Below are the code and all the weights of a small trained network. Each question names an input and a class and asks about switching units off, where a switched-off unit gives its printed mean instead of its output.

import numpy as np


def w(rows, s, z=0):
    codes = np.array(rows[::2]) - 128.0
    scale = np.full(codes.shape[1], s)
    scale[-1] = z or s
    return codes * scale


def norm(h):
    return h / np.sqrt((h * h).mean(-1, keepdims=True) + 1e-5)


def f(y):
    return np.maximum(y, 0)


def log_softmax(a):
    a = a - a.max(-1, keepdims=True)
    return a - np.log(np.exp(a).sum(-1, keepdims=True))


def net(x, mask):
    res = np.array(x, float).reshape(1, 2) / 4 @ E
    u = 0
    for l in range(3):
        y = f(norm(res) @ A[l][:, :-1].T + A[l][:, -1])
        res = res + np.where(mask[u : u + 3], y, B[l][:, -1]) @ B[l][:, :-1]
        u += 3
    return log_softmax(norm(res)[-1] @ U[:, :-1].T + U[:, -1])


A, B = {}, {}
E = w([
[11,91,148,206,97,140,255,157,224,101],'x0',
[240,228,73,116,188,226,227,199,46,121],'x1',
],0.0057)
A[0] = w([
[174,151,128,188,51,117,202,63,185,50,170],'L0N0',
[150,154,175,130,129,167,167,208,67,94,142],'L0N1',
[142,106,141,156,197,1,26,92,122,170,6],'L0N2',
],0.0044,0.0018)
B[0] = w([
[118,3,67,167,90,166,157,172,158,129,223],'L0N0',
[234,181,150,129,109,254,80,133,92,98,245],'L0N1',
[138,240,15,63,60,152,201,174,77,188,254],'L0N2',
],0.0075,0.0035)
A[1] = w([
[139,184,123,164,150,182,169,180,106,50,7],'L1N0',
[211,164,185,106,255,126,75,142,127,67,113],'L1N1',
[44,54,108,188,137,61,128,123,176,126,129],'L1N2',
],0.0063,0.0014)
B[1] = w([
[62,90,163,174,168,6,129,195,100,112,234],'L1N0',
[58,97,94,171,186,170,41,2,141,81,220],'L1N1',
[150,141,147,131,160,160,135,59,173,147,253],'L1N2',
],0.0085,0.0055)
A[2] = w([
[115,123,160,202,112,99,170,253,96,145,8],'L2N0',
[152,157,184,138,211,127,126,51,109,116,18],'L2N1',
[164,156,128,22,58,34,108,166,122,176,86],'L2N2',
],0.0079,0.0016)
B[2] = w([
[55,94,77,163,135,172,81,245,80,178,215],'L2N0',
[153,142,117,86,93,108,107,112,144,128,214],'L2N1',
[136,195,139,79,73,157,126,185,165,214,254],'L2N2',
],0.012,0.0056)
U = w([
[148,193,112,65,24,127,121,161,151,203,200],'0',
[186,144,89,127,165,125,37,66,56,37,174],'1',
[75,51,148,178,116,134,184,43,247,134,196],'2',
[56,69,90,205,152,159,132,248,92,112,179],'3',
[162,111,180,100,112,68,208,154,127,31,19],'4',
[121,91,154,114,125,29,136,141,112,89,20],'5',
[154,97,187,111,96,80,221,122,73,53,1],'6',
[162,118,157,145,126,94,143,140,137,96,36],'7',
],0.011,0.0049)

Each question gives the input, the list of numbers given to net, and the class t.
The units are the neurons (one row each of A and B). Each row of codes is followed by its name. A weight is (code - 128) times the scale printed after its matrix; where a second scale follows, it is the last column's (A, B and U).
mask holds one flag per neuron, layer by layer. A switched-off neuron (its flag False) gives its mean, the last column of its row in B, instead of its output. The means were averaged over made-up inputs and are rounded, as every weight is.
A unit's drop is (log p(t) with every unit on - log p(t) with that unit switched off) / (log p(t) with every unit on - log p(t) with every unit switched off).
The circuit of an input: a set's keep is (log p(t) with only the set's units on - log p(t) with every unit switched off) / (log p(t) with every unit on - log p(t) with every unit switched off). Starting from all 9 units, units are removed one at a time, each time the one whose removal leaves the highest keep (on an exact tie, the one counted first), for as long as the keep stays at least 0.8.
units of the circuit, in order: the units of the circuit, biggest drop first
top k neurons: the k neurons with the biggest drops, biggest first
k most important neurons of layer l: the k neurons of layer l with the biggest drops, biggest first
drop of u: that unit's drop, to one decimal
input [-7,2], class 1: units of the circuit, in order => (L1N1)
input [0,4], class 1: top 3 neurons => (L1N1; L0N2; L0N1)
input [0,5], class 1: top 4 neurons => (L1N1; L0N1; L0N2; L0N0)
input [0,3], class 1: top 2 neurons => (L1N1; L0N2)
input [1,-5], class 2: top 2 neurons => (L1N2; L2N2)
input [2,0], class 2: top 3 neurons => (L0N1; L0N2; L1N2)
input [1,7], class 3: 2 most important neurons of layer 1 => (L1N0; L1N2)
input [1,-3], class 2: top 3 neurons => (L2N2; L1N2; L0N1)
input [1,-2], class 2: drop of L0N2 => 0.0
input [-2,5], class 1: drop of L1N1 => 0.3
input [4,0], class 2: drop of L0N1 => 0.4
input [-1,3], class 1: drop of L1N1 => 0.6
